Here is a tiny trained network, its code and every weight. The questions are about switching its units off for an input and a class, where a switched-off unit gives its printed mean instead of its output.

import numpy as np


def w(rows, s, z=0):
    codes = np.array(rows[::2]) - 128.0
    scale = np.full(codes.shape[1], s)
    scale[-1] = z or s
    return codes * scale


def f(y):
    return y / 2 * (1 + np.tanh(0.7978845608 * (y + 0.044715 * y**3)))


def log_softmax(a):
    a = a - a.max(-1, keepdims=True)
    return a - np.log(np.exp(a).sum(-1, keepdims=True))


def net(x, mask):
    res = np.array(x, float).reshape(1, 7) / 4 @ E
    y = f(res @ A[0][:, :-1].T + A[0][:, -1])
    res = res + np.where(mask, y, B[0][:, -1]) @ B[0][:, :-1]
    return log_softmax(res[-1] @ U[:, :-1].T + U[:, -1])


A, B = {}, {}
E = w([
[160,178,117,246,190,251,120,41,87,147,168,138],'x0',
[232,73,13,125,171,142,142,158,198,143,130,71],'x1',
[128,128,126,126,127,127,129,130,127,127,130,126],'x2',
[70,145,121,115,218,236,114,209,213,125,17,234],'x3',
[151,144,199,48,185,203,158,179,126,110,231,68],'x4',
[148,179,29,2,111,176,100,69,14,84,129,209],'x5',
[252,76,230,70,139,125,108,5,203,95,57,194],'x6',
],0.0035)
A[0] = w([
[79,146,81,151,127,128,134,176,99,133,149,103,118],'neuron 0',
[147,143,127,194,147,190,127,82,112,134,145,135,31],'neuron 1',
[101,107,61,219,101,51,109,74,121,132,42,177,11],'neuron 2',
[130,121,184,201,125,116,135,161,179,126,130,96,87],'neuron 3',
[144,125,209,46,165,203,127,178,111,122,201,77,2],'neuron 4',
[147,142,127,197,143,196,126,80,113,135,145,135,38],'neuron 5',
[127,119,175,187,126,115,134,152,171,139,129,102,85],'neuron 6',
[76,145,79,150,127,128,134,174,101,134,149,102,118],'neuron 7',
[145,140,128,192,145,192,123,82,113,136,143,132,33],'neuron 8',
[161,118,130,137,97,82,134,84,90,128,177,75,58],'neuron 9',
[147,140,128,202,147,198,127,76,111,137,149,137,46],'neuron 10',
[31,159,252,143,110,110,128,88,69,104,135,181,11],'neuron 11',
[179,129,171,98,133,121,129,72,160,130,102,145,94],'neuron 12',
[104,110,134,16,95,26,130,189,163,134,104,133,96],'neuron 13',
[77,145,80,150,125,130,135,174,101,134,149,103,117],'neuron 14',
[135,140,78,65,115,153,125,106,76,121,128,160,97],'neuron 15',
[87,124,116,123,153,198,127,173,174,127,77,175,55],'neuron 16',
[134,140,77,65,114,153,125,107,76,121,130,162,101],'neuron 17',
[132,140,77,64,116,153,130,106,77,122,130,164,95],'neuron 18',
[176,127,168,102,130,122,130,76,160,125,103,144,87],'neuron 19',
[137,138,81,72,116,152,122,108,80,114,128,156,93],'neuron 20',
[76,145,77,153,128,128,134,179,96,129,148,100,124],'neuron 21',
[176,124,168,102,130,123,127,78,157,127,103,144,86],'neuron 22',
[97,131,121,123,156,185,124,171,168,128,84,174,43],'neuron 23',
[232,109,2,134,158,132,134,150,202,116,139,87,56],'neuron 24',
[128,116,178,192,126,114,133,154,172,135,129,102,87],'neuron 25',
[126,114,179,195,124,115,131,154,176,131,131,100,88],'neuron 26',
[155,118,126,137,101,80,131,82,90,128,176,78,44],'neuron 27',
[176,124,167,104,128,123,129,82,156,125,105,145,82],'neuron 28',
[178,120,171,103,133,123,126,83,151,124,105,144,91],'neuron 29',
[158,120,127,138,102,75,130,81,86,128,176,75,51],'neuron 30',
],0.0088,0.00088)
B[0] = w([
[136,69,150,169,116,151,119,126,124,109,140,152,201],'neuron 0',
[121,115,112,104,117,89,131,158,126,80,120,102,189],'neuron 1',
[154,210,93,94,97,208,181,89,150,100,221,114,244],'neuron 2',
[125,128,130,138,175,91,120,61,131,147,128,111,204],'neuron 3',
[147,203,71,115,72,190,173,70,151,108,191,127,208],'neuron 4',
[121,112,114,101,114,84,134,159,127,77,119,102,194],'neuron 5',
[125,129,128,134,165,100,120,76,131,141,127,113,186],'neuron 6',
[138,69,149,169,117,150,118,126,125,109,142,152,202],'neuron 7',
[121,114,110,105,117,92,132,155,126,81,118,105,187],'neuron 8',
[119,183,132,137,151,127,119,166,148,132,90,191,218],'neuron 9',
[119,109,109,98,116,84,133,162,127,71,117,99,203],'neuron 10',
[148,83,129,62,97,167,115,167,101,251,86,88,253],'neuron 11',
[123,75,140,177,119,151,121,135,120,114,145,151,193],'neuron 12',
[118,108,90,91,117,66,135,180,110,30,109,69,224],'neuron 13',
[137,70,148,169,117,151,118,127,126,110,141,151,200],'neuron 14',
[123,128,137,148,169,90,122,76,142,149,129,102,193],'neuron 15',
[128,203,145,143,147,106,125,169,133,137,96,197,214],'neuron 16',
[122,127,138,148,171,91,122,75,145,148,128,100,195],'neuron 17',
[120,129,137,148,168,89,123,75,143,148,129,99,194],'neuron 18',
[122,81,139,174,119,150,119,137,120,115,145,146,186],'neuron 19',
[125,127,139,145,168,95,124,83,141,149,128,106,185],'neuron 20',
[136,64,151,172,116,155,116,124,126,105,140,154,208],'neuron 21',
[123,81,140,172,121,150,121,137,121,116,145,146,185],'neuron 22',
[129,189,141,139,143,112,123,163,133,137,100,186,197],'neuron 23',
[116,102,159,54,80,164,118,152,84,242,94,95,237],'neuron 24',
[123,131,127,134,166,97,117,72,129,141,129,110,192],'neuron 25',
[124,131,128,134,170,94,117,69,129,142,129,109,196],'neuron 26',
[121,177,139,136,154,129,124,168,138,133,92,187,211],'neuron 27',
[124,85,139,171,120,148,120,137,120,117,145,145,181],'neuron 28',
[123,85,135,172,120,149,118,132,120,114,147,148,184],'neuron 29',
[119,181,142,135,155,129,123,173,140,133,89,191,219],'neuron 30',
],0.02,0.0041)
U = w([
[131,23,178,224,107,175,87,136,109,85,169,179,253],'0',
[112,139,140,147,231,47,100,19,159,165,124,67,218],'1',
[116,234,150,131,165,116,118,216,156,134,48,236,98],'2',
[106,98,65,67,96,47,145,202,109,19,101,48,74],'3',
[142,93,154,39,72,185,105,157,61,254,80,72,45],'4',
[169,207,64,107,73,216,213,74,174,102,234,121,64],'5',
],0.0059,0.00035)

Each question gives the input, the list of numbers given to net, and the class t.
The units are the neurons (one row each of A and B). Each row of codes is followed by its name. A weight is (code - 128) times the scale printed after its matrix; where a second scale follows, it is the last column's (A, B and U).
mask holds one flag per neuron, in row order. A switched-off neuron (its flag False) gives its mean, the last column of its row in B, instead of its output. The means were averaged over made-up inputs and are rounded, as every weight is.
A unit's drop is (log p(t) with every unit on - log p(t) with that unit switched off) / (log p(t) with every unit on - log p(t) with every unit switched off).
The circuit of an input: a set's keep is (log p(t) with only the set's units on - log p(t) with every unit switched off) / (log p(t) with every unit on - log p(t) with every unit switched off). Starting from the 12 units with the biggest drops (on a tie, the unit counted first), units are removed one at a time, each time the one whose removal leaves the highest keep (on an exact tie, the one counted first), for as long as the keep stays at least 0.8.
circuit, biggest first: the units of the circuit, biggest drop first
most important unit: the unit with the biggest drop
top k neurons: the k neurons with the biggest drops, biggest first
drop of u: that unit's drop, to one decimal
input [2,4,2,-1,7,-5,-6], class 5: circuit, biggest first : neuron 4
input [-7,-5,-6,0,3,-7,0], class 1: top 3 neurons : neuron 3; neuron 26; neuron 25
input [-8,-7,3,0,-4,4,-5], class 3: top 2 neurons : neuron 13; neuron 24
input [2,-5,-8,2,6,8,8], class 0: top 2 neurons : neuron 12; neuron 19
input [-3,-5,-3,2,-3,-2,3], class 4: top 2 neurons : neuron 11; neuron 4
input [-6,8,3,7,5,-4,-1], class 4: top 4 neurons : neuron 24; neuron 9; neuron 30; neuron 27
input [3,-5,5,-7,-8,-1,-2], class 5: top 3 neurons : neuron 2; neuron 16; neuron 23
input [1,-7,-6,-5,-4,4,-2], class 4: top 3 neurons : neuron 11; neuron 16; neuron 23
input [8,0,-4,-6,5,2,2], class 3: circuit, biggest first : neuron 10; neuron 5
input [3,-6,2,3,8,-1,-5], class 5: top 2 neurons : neuron 4; neuron 24
input [3,-4,8,2,2,-1,-2], class 4: top 3 neurons : neuron 13; neuron 2; neuron 11
input [8,2,-4,7,-2,2,1], class 3: top 2 neurons : neuron 10; neuron 5
input [-7,-6,4,-1,7,-5,-1], class 3: top 2 neurons : neuron 13; neuron 2
input [-5,-2,7,3,6,4,-7], class 0: most important unit : neuron 2
input [8,8,-2,-4,-8,-1,-5], class 3: top 2 neurons : neuron 10; neuron 5
input [7,-2,-3,1,5,1,-6], class 3: top 4 neurons : neuron 10; neuron 5; neuron 1; neuron 8
input [1,5,8,3,-5,3,-2], class 4: top 2 neurons : neuron 24; neuron 4
input [0,-2,7,7,-4,-8,-2], class 1: top 4 neurons : neuron 3; neuron 26; neuron 25; neuron 6
input [-1,-1,-8,4,7,5,1], class 5: drop of neuron 6 : 0.0
input [-1,8,-1,2,3,-4,0], class 4: circuit, biggest first : neuron 24
input [-2,-4,2,-5,5,-3,2], class 2: drop of neuron 9 : 0.4
input [-2,-8,-5,3,4,-3,-3], class 4: drop of neuron 11 : 0.6
input [0,8,6,0,-3,-5,7], class 4: drop of neuron 24 : 3.6
